Moves between nodes:
ω: s57->s578, s513->s239, s934->s612, s532->s596, s702->s497, s684->s449, s245->s60, s371->s721, s234->s706, s704->s922, s898->s934, s490->s338, s379->s160, s138->s898, s495->s550, s175->s97, s524->s234, s82->s513, s160->s964, s299->s505, s97->s645, s365->s704, s645->s854, s432->s602, s85->s57, s784->s929, s239->s454, s483->s390, s458->s340, s400->s379, s473->s741, s681->s490, s369->s365, s760->s532, s575->s682, s449->s59, s29->s271, s612->s215, s741->s85, s486->s299, s454->s692, s962->s6, s573->s899, s497->s816, s60->s573, s816->s495, s6->s371, s340->s760, s390->s849, s261->s962, s682->s524, s854->s232, s43->s725, s59->s782, s602->s478, s591->s486, s964->s874, s725->s681, s521->s684, s271->s432, s543->s591, s899->s834, s929->s483, s922->s790
κ: s57->s899, s513->s340, s934->s449, s532->s490, s702->s29, s684->s929, s245->s575, s371->s495, s234->s964, s704->s934, s898->s684, s490->s299, s379->s741, s138->s521, s706->s874, s495->s602, s782->s849, s175->s261, s874->s578, s524->s160, s82->s458, s160->s85, s299->s454, s97->s962, s365->s898, s578->s834, s645->s6, s692->s596, s432->s645, s338->s505, s85->s573, s784->s369, s239->s760, s483->s704, s458->s43, s790->s215, s400->s473, s473->s245, s681->s486, s369->s138, s760->s681, s575->s400, s449->s483, s29->s175, s612->s59, s741->s60, s486->s239, s454->s532, s596->s338, s962->s497, s573->s524, s497->s271, s60->s682, s816->s432, s6->s816, s340->s725, s390->s922, s261->s702, s232->s721, s682->s379, s854->s371, s43->s543, s849->s790, s59->s390, s602->s854, s591->s513, s505->s692, s964->s57, s215->s782, s725->s591, s521->s784, s271->s97, s550->s478, s543->s82, s899->s234, s929->s365, s834->s706, s478->s232, s922->s612, s721->s550
θ: s57->s964, s513->s591, s934->s704, s532->s454, s702->s261, s684->s898, s245->s473, s371->s854, s234->s899, s704->s483, s898->s365, s490->s532, s379->s682, s138->s369, s706->s834, s495->s371, s782->s215, s175->s29, s874->s706, s524->s573, s82->s543, s160->s524, s299->s490, s97->s271, s365->s929, s578->s874, s645->s432, s692->s505, s432->s816, s338->s596, s85->s160, s784->s521, s239->s486, s483->s449, s458->s82, s790->s849, s400->s575, s473->s400, s681->s760, s369->s784, s760->s239, s575->s245, s449->s934, s29->s702, s612->s922, s741->s379, s486->s681, s454->s299, s596->s692, s962->s97, s573->s85, s497->s962, s60->s741, s816->s6, s6->s645, s340->s513, s390->s59, s261->s175, s232->s478, s682->s60, s854->s602, s43->s458, s849->s782, s59->s612, s602->s495, s591->s725, s505->s338, s964->s234, s215->s790, s725->s340, s521->s138, s271->s497, s550->s721, s543->s43, s899->s57, s929->s684, s834->s578, s478->s550, s922->s390, s721->s232
η: s57->s612, s513->s97, s934->s486, s532->s371, s684->s513, s245->s521, s234->s390, s704->s681, s898->s591, s490->s495, s379->s365, s138->s543, s706->s849, s782->s692, s874->s790, s524->s483, s82->s175, s160->s704, s299->s602, s365->s725, s578->s215, s692->s232, s338->s550, s85->s934, s784->s458, s239->s645, s483->s760, s458->s261, s790->s338, s400->s369, s473->s138, s681->s816, s369->s43, s760->s6, s575->s784, s449->s239, s612->s299, s741->s898, s486->s432, s454->s854, s596->s721, s573->s449, s60->s684, s340->s962, s390->s532, s682->s929, s43->s702, s849->s596, s59->s454, s591->s271, s505->s478, s964->s922, s215->s505, s725->s497, s521->s82, s543->s29, s899->s59, s929->s340, s834->s782, s922->s490
λ: s513->s684, s934->s85, s532->s390, s702->s43, s684->s60, s371->s532, s704->s160, s898->s741, s490->s922, s138->s473, s495->s490, s782->s834, s175->s82, s82->s521, s299->s612, s97->s513, s365->s379, s645->s239, s692->s782, s432->s486, s338->s790, s784->s575, s239->s449, s483->s524, s458->s784, s790->s874, s681->s704, s369->s400, s760->s483, s449->s573, s29->s543, s612->s57, s486->s934, s454->s59, s596->s849, s962->s340, s497->s725, s816->s681, s6->s760, s340->s929, s390->s234, s261->s458, s232->s692, s854->s454, s43->s369, s849->s706, s59->s899, s602->s299, s591->s898, s505->s215, s215->s578, s725->s365, s521->s245, s271->s591, s550->s338, s543->s138, s929->s682, s478->s505, s922->s964, s721->s596
φ: s57->s85, s513->s82, s934->s898, s532->s760, s684->s521, s371->s6, s234->s524, s704->s365, s898->s138, s490->s681, s379->s400, s706->s234, s495->s816, s782->s59, s874->s964, s524->s682, s160->s379, s299->s486, s97->s175, s365->s369, s578->s57, s645->s97, s692->s454, s432->s271, s338->s490, s85->s741, s239->s513, s483->s929, s790->s922, s681->s725, s760->s340, s449->s684, s612->s934, s741->s473, s486->s591, s454->s239, s596->s532, s962->s261, s573->s60, s497->s702, s60->s245, s816->s497, s6->s962, s340->s458, s390->s483, s232->s854, s682->s575, s854->s645, s849->s390, s59->s449, s602->s432, s591->s543, s505->s299, s964->s160, s215->s612, s725->s43, s271->s29, s550->s495, s899->s573, s929->s784, s834->s899, s478->s602, s922->s704, s721->s371

The rows follow the links: the fewer symbols apart two nodes are, the more alike their rows tend to be.

Each row is also shifted at random along 8 hidden directions that mean nothing.

Some nodes, each with a row of numbers:
s6 -> 43 -29 54 10 -21 5 -46 -30 -25 -1 40 -12 -10 -30 41 -1 5 3 -6 -21 28 -44 -20 9 5 -9 24 5 13 -36 19 -28 19 -39 -1 44 -6 29 19 34 14 8 -4 26
s964 -> -104 -27 -10 -9 -1 -36 56 21 19 -2 -4 -32 21 17 -26 -2 -12 -4 16 25 -26 46 17 -64 9 38 -24 17 -15 17 10 17 -2 5 -14 -42 -2 -39 -50 -17 22 -1 16 -28
s59 -> 37 16 -31 10 -20 -15 -21 32 -41 -28 -15 21 4 -22 0 20 42 29 -33 -5 -22 -36 -20 8 9 40 34 -1 -9 12 42 -22 -3 6 27 -14 24 -8 -5 -10 -20 -9 32 32
s215 -> 12 -8 -44 -19 0 22 8 24 41 19 -18 -7 10 13 15 65 18 30 18 -57 6 -17 -10 58 12 -12 -30 -12 45 52 -15 2 -38 38 -43 -38 -37 -17 -13 -28 46 -29 -3 -21
s369 -> -73 -14 15 -5 31 26 -8 4 -24 33 -2 -13 -8 7 23 -4 -1 -33 5 5 0 -17 -8 83 49 -52 -8 -5 -8 43 37 29 49 5 -11 -21 22 -32 29 25 21 12 -39 -28
s29 -> 73 32 12 10 21 24 11 -5 -14 -36 -2 22 -28 35 6 -13 -18 -12 12 -3 -25 9 20 8 -28 -34 31 -48 0 -40 -46 -14 -17 1 -12 54 43 25 37 15 -79 30 -23 -17
s573 -> -54 45 -26 -12 5 -6 29 -22 16 18 -57 32 13 16 -29 -44 -17 -11 -32 -10 8 -28 40 -30 -22 -14 3 -24 31 -29 -52 7 -17 -25 28 9 -31 4 -7 -54 -1 -27 9 40
s854 -> 34 20 18 22 -29 30 -79 -7 -24 -14 -2 13 -23 -56 24 -1 43 30 5 -16 13 -32 -41 11 8 0 17 26 -12 -12 18 -38 -8 -13 20 11 -12 75 18 17 0 10 14 33
s922 -> -32 -57 -20 -4 3 -40 24 21 26 29 17 -7 -16 10 28 41 10 32 4 1 -8 3 -21 -13 25 45 16 11 -6 -41 38 3 2 -8 -18 0 -22 -52 -13 -30 28 8 3 -44
s681 -> 59 -69 16 24 2 -1 -20 2 -40 11 43 14 8 -14 44 28 0 13 -9 -39 5 8 -7 -6 9 -2 -9 -26 39 -2 -4 -11 12 -18 -42 63 37 -37 29 -3 7 -2 -24 -53
s400 -> -14 -10 -28 24 19 39 5 1 -4 12 -21 -31 29 -8 49 8 19 -46 13 -40 -2 -7 10 -25 2 -31 39 -9 51 -22 -19 32 30 6 -27 10 -12 -42 27 8 35 -48 -58 -10
s684 -> 31 32 0 4 18 18 -2 3 -30 -1 -11 10 -11 -21 -12 -6 -2 -28 -25 32 -3 -32 29 39 33 -2 -7 8 -24 41 38 -5 30 8 43 -46 23 -24 5 -5 7 4 1 28
s521 -> 41 46 -27 28 8 58 -30 8 -58 -48 -27 21 5 7 -10 -38 36 -53 -9 0 -5 12 32 18 -18 -41 48 -44 -16 25 -2 3 -1 3 19 -17 81 18 25 51 -59 -14 -49 47
s550 -> 11 -30 17 1 -25 -9 -26 7 20 4 13 -16 -22 9 29 43 31 35 16 -12 24 10 -40 28 10 2 8 4 -17 7 20 -24 -15 7 -19 3 -12 25 -20 29 -6 32 4 -26
s784 -> 18 -7 -2 -26 22 -24 69 -33 33 11 11 -23 4 18 -7 6 -52 -42 -17 2 1 -25 -1 48 -3 -12 -9 4 16 -11 -19 52 18 -9 6 13 -46 -52 24 -20 33 -15 -22 22
s612 -> -36 8 -7 15 15 -30 31 22 -21 -18 -1 16 11 2 8 37 1 25 -13 0 -58 -29 3 -55 6 52 20 -16 13 -39 -22 -30 -16 33 -20 35 8 -3 8 -55 -40 -4 27 -49
s379 -> 82 -46 -32 -20 16 -37 85 19 8 42 -5 -30 -3 34 56 45 -17 -18 1 -9 -22 -29 -10 46 53 31 14 -3 3 -10 37 27 26 10 -19 -18 -24 -109 -25 -45 32 -9 -19 -50
s365 -> -95 -5 -9 -31 28 18 19 -7 24 35 0 18 -41 60 10 -21 -26 -13 0 23 40 3 13 51 7 -66 15 -16 -26 -29 0 1 27 -28 1 -13 -16 -13 1 -2 0 11 -27 -24
s962 -> 82 -33 60 9 -19 -34 -19 -31 -54 13 48 -11 18 -37 -6 1 -23 6 -21 2 -5 0 6 -14 6 13 -50 -9 2 22 -3 2 30 -26 14 68 36 -11 31 3 2 4 10 9
s849 -> -32 -7 -39 -13 -34 -22 0 2 23 8 -35 45 -49 56 19 30 32 30 -25 -25 36 -24 -22 63 -23 1 73 -34 -42 -40 16 -11 -35 -11 25 -2 4 -1 -19 7 -39 26 23 59
s60 -> 77 27 -46 3 28 7 38 9 21 -17 -29 -13 3 7 14 -7 7 -25 -14 0 -2 -29 14 -63 -11 6 58 15 -5 -56 9 26 -9 7 18 -18 -41 -28 5 -2 -15 -35 -17 34
s704 -> 68 -55 -24 -5 16 -5 27 10 12 33 7 17 18 45 -1 23 -15 19 -17 -4 6 34 31 -11 -7 -14 -18 -28 35 4 -11 20 -15 -5 -46 23 21 -62 6 -26 13 -22 -16 -45
s760 -> 20 -16 16 -8 -23 -23 -10 -26 2 -16 39 2 13 41 13 -14 -13 -6 -8 -10 37 14 26 0 -31 10 0 -4 15 9 6 2 -8 -29 -6 25 6 -7 -25 12 26 -18 -4 29
s934 -> 42 10 -53 -10 33 43 -16 48 30 7 -6 14 1 -11 6 8 25 21 17 18 -9 14 10 -54 14 2 11 30 17 -24 22 -18 4 27 -23 -55 -20 -6 -7 -6 15 -23 -15 -45
s97 -> -11 41 58 2 1 19 -32 -24 -19 -32 9 -13 -1 -17 8 -41 -30 -12 10 10 -6 -13 12 -27 -23 -3 -4 7 4 -11 -19 -29 7 -12 14 20 -9 52 12 11 -2 -6 -6 10
s874 -> -125 -20 -15 -15 -13 -1 1 8 17 52 -35 3 -3 -5 -22 23 20 25 -11 -8 1 -8 -36 37 32 -14 -15 4 -4 8 11 9 -3 -2 6 -22 -13 -5 -28 -24 32 14 27 -1
s478 -> 19 9 5 -1 -15 -20 -16 -17 3 -4 -6 30 -23 7 13 25 -12 48 7 -25 -20 -31 -31 -18 -37 5 8 -27 13 -64 -56 -30 -38 15 -9 62 -22 48 23 -19 -48 15 25 -14
s602 -> -3 7 33 -26 4 -17 15 -4 39 0 11 7 -23 25 33 2 -26 45 13 -6 17 -57 -12 38 -3 -2 -8 0 28 -24 -44 -48 -4 -1 -14 18 -70 40 -3 -48 -1 6 40 -29

From each start, follow one symbol. Which node do you reach?
Answers are names.
---
-26 43 41 -21 11 5 3 -10 -33 -39 15 3 -7 -8 -23 -45 -30 -16 -9 28 -6 -21 28 38 11 -6 -23 3 -10 54 11 -32 20 3 40 -13 24 14 7 -1 -23 9 7 24
λ
s684
---
-4 -9 39 -7 -39 -31 -21 -37 8 16 21 10 -3 -28 -49 5 -17 24 -8 10 16 26 -26 -34 -32 16 -43 10 -16 6 -31 1 -32 -2 -2 42 8 32 -5 4 7 12 34 24
φ
s371
---
10 12 48 4 14 4 8 -3 -27 -41 39 -18 19 6 22 -20 -33 -12 23 0 -34 5 29 -26 -8 0 -34 -23 28 9 -41 -23 10 3 -20 35 18 30 25 -2 -35 -15 -16 -42
θ
s497
---
64 0 32 5 -13 6 -25 -5 -23 -23 35 -29 28 -21 21 -2 4 1 5 -29 12 -26 15 16 9 7 -41 17 47 47 -9 -32 -1 -1 -12 6 -23 14 -10 -5 40 -26 5 11
φ
s97
---
16 -32 4 20 -44 -36 -6 -17 -15 -24 18 23 -8 44 -3 17 17 28 -30 -27 24 17 9 45 -27 2 12 -38 -3 29 4 -30 -19 -23 6 28 61 -5 -27 23 -24 15 7 38
θ
s454
---
-3 31 12 -7 12 17 -31 -19 -4 -29 35 -12 18 -70 -16 -25 -3 -5 -7 28 5 -24 9 -79 -15 32 -21 69 22 -15 9 -29 10 2 17 -9 -53 40 -7 0 35 -33 15 30
φ
s513
---
-20 24 4 -24 -19 -27 -3 -14 48 0 -5 18 -37 -11 -32 18 -3 42 -14 12 28 -43 -31 40 -11 8 2 41 -32 -22 5 -10 -20 16 27 -19 -83 46 -17 -22 18 17 48 26
θ
s505
---
33 35 -33 8 -2 32 -45 7 -33 -8 -32 33 15 -27 -12 -15 22 0 -33 -13 14 -23 26 13 16 -18 17 -9 37 45 18 -11 -12 5 32 -14 26 3 7 -5 17 -44 -11 49
φ
s684
---
-58 -26 -14 16 -25 -40 5 6 -6 12 10 12 -8 3 28 44 10 31 -10 -15 -13 -18 -26 1 -10 16 18 -16 -3 -42 -2 1 -25 -1 -25 31 7 -16 1 -21 -15 18 22 -22
φ
s922
---
16 5 -4 15 11 24 -23 42 -9 -23 24 -4 -15 2 66 34 33 42 23 -10 -21 -34 -25 -11 18 30 50 20 -11 -32 31 -61 -11 25 -30 -39 -10 9 0 17 -28 16 23 -38
φ
s486
---
-35 20 -5 -3 -16 35 -60 0 -16 -30 -7 16 -3 -13 29 8 42 21 -5 -48 21 -44 -6 23 -8 -2 38 0 28 3 8 -45 -17 -1 4 1 -30 44 3 9 -6 -14 0 48
φ
s239
---
72 -2 -26 8 24 47 -31 45 6 -44 17 10 13 21 6 0 24 30 38 -10 -14 43 29 -48 -6 4 11 -6 17 16 8 -38 -12 38 -37 -35 23 13 -13 25 -28 -4 -8 -49
η
s432
---
7 25 64 1 2 -23 0 -6 -46 -18 24 -27 -4 -52 -13 -24 -41 -27 4 32 -40 -7 -10 1 42 14 -41 33 -39 41 29 -14 42 14 34 12 4 18 21 4 -9 33 30 8
κ
s261
---
32 20 -7 -9 44 1 21 28 -22 10 0 10 -14 -14 16 3 -19 -2 -3 36 -35 -42 7 -20 40 11 11 20 -26 -35 23 -8 38 15 -12 -8 -18 -36 21 -30 -11 20 10 -53
ω
s934
---
-6 -9 -38 -7 12 -3 37 33 21 43 -43 7 29 -1 -2 30 -8 16 -9 -25 -12 -16 -5 21 47 5 -41 -2 36 35 -12 8 2 10 -3 -35 -26 -26 -15 -54 63 -21 24 -27
φ
s85
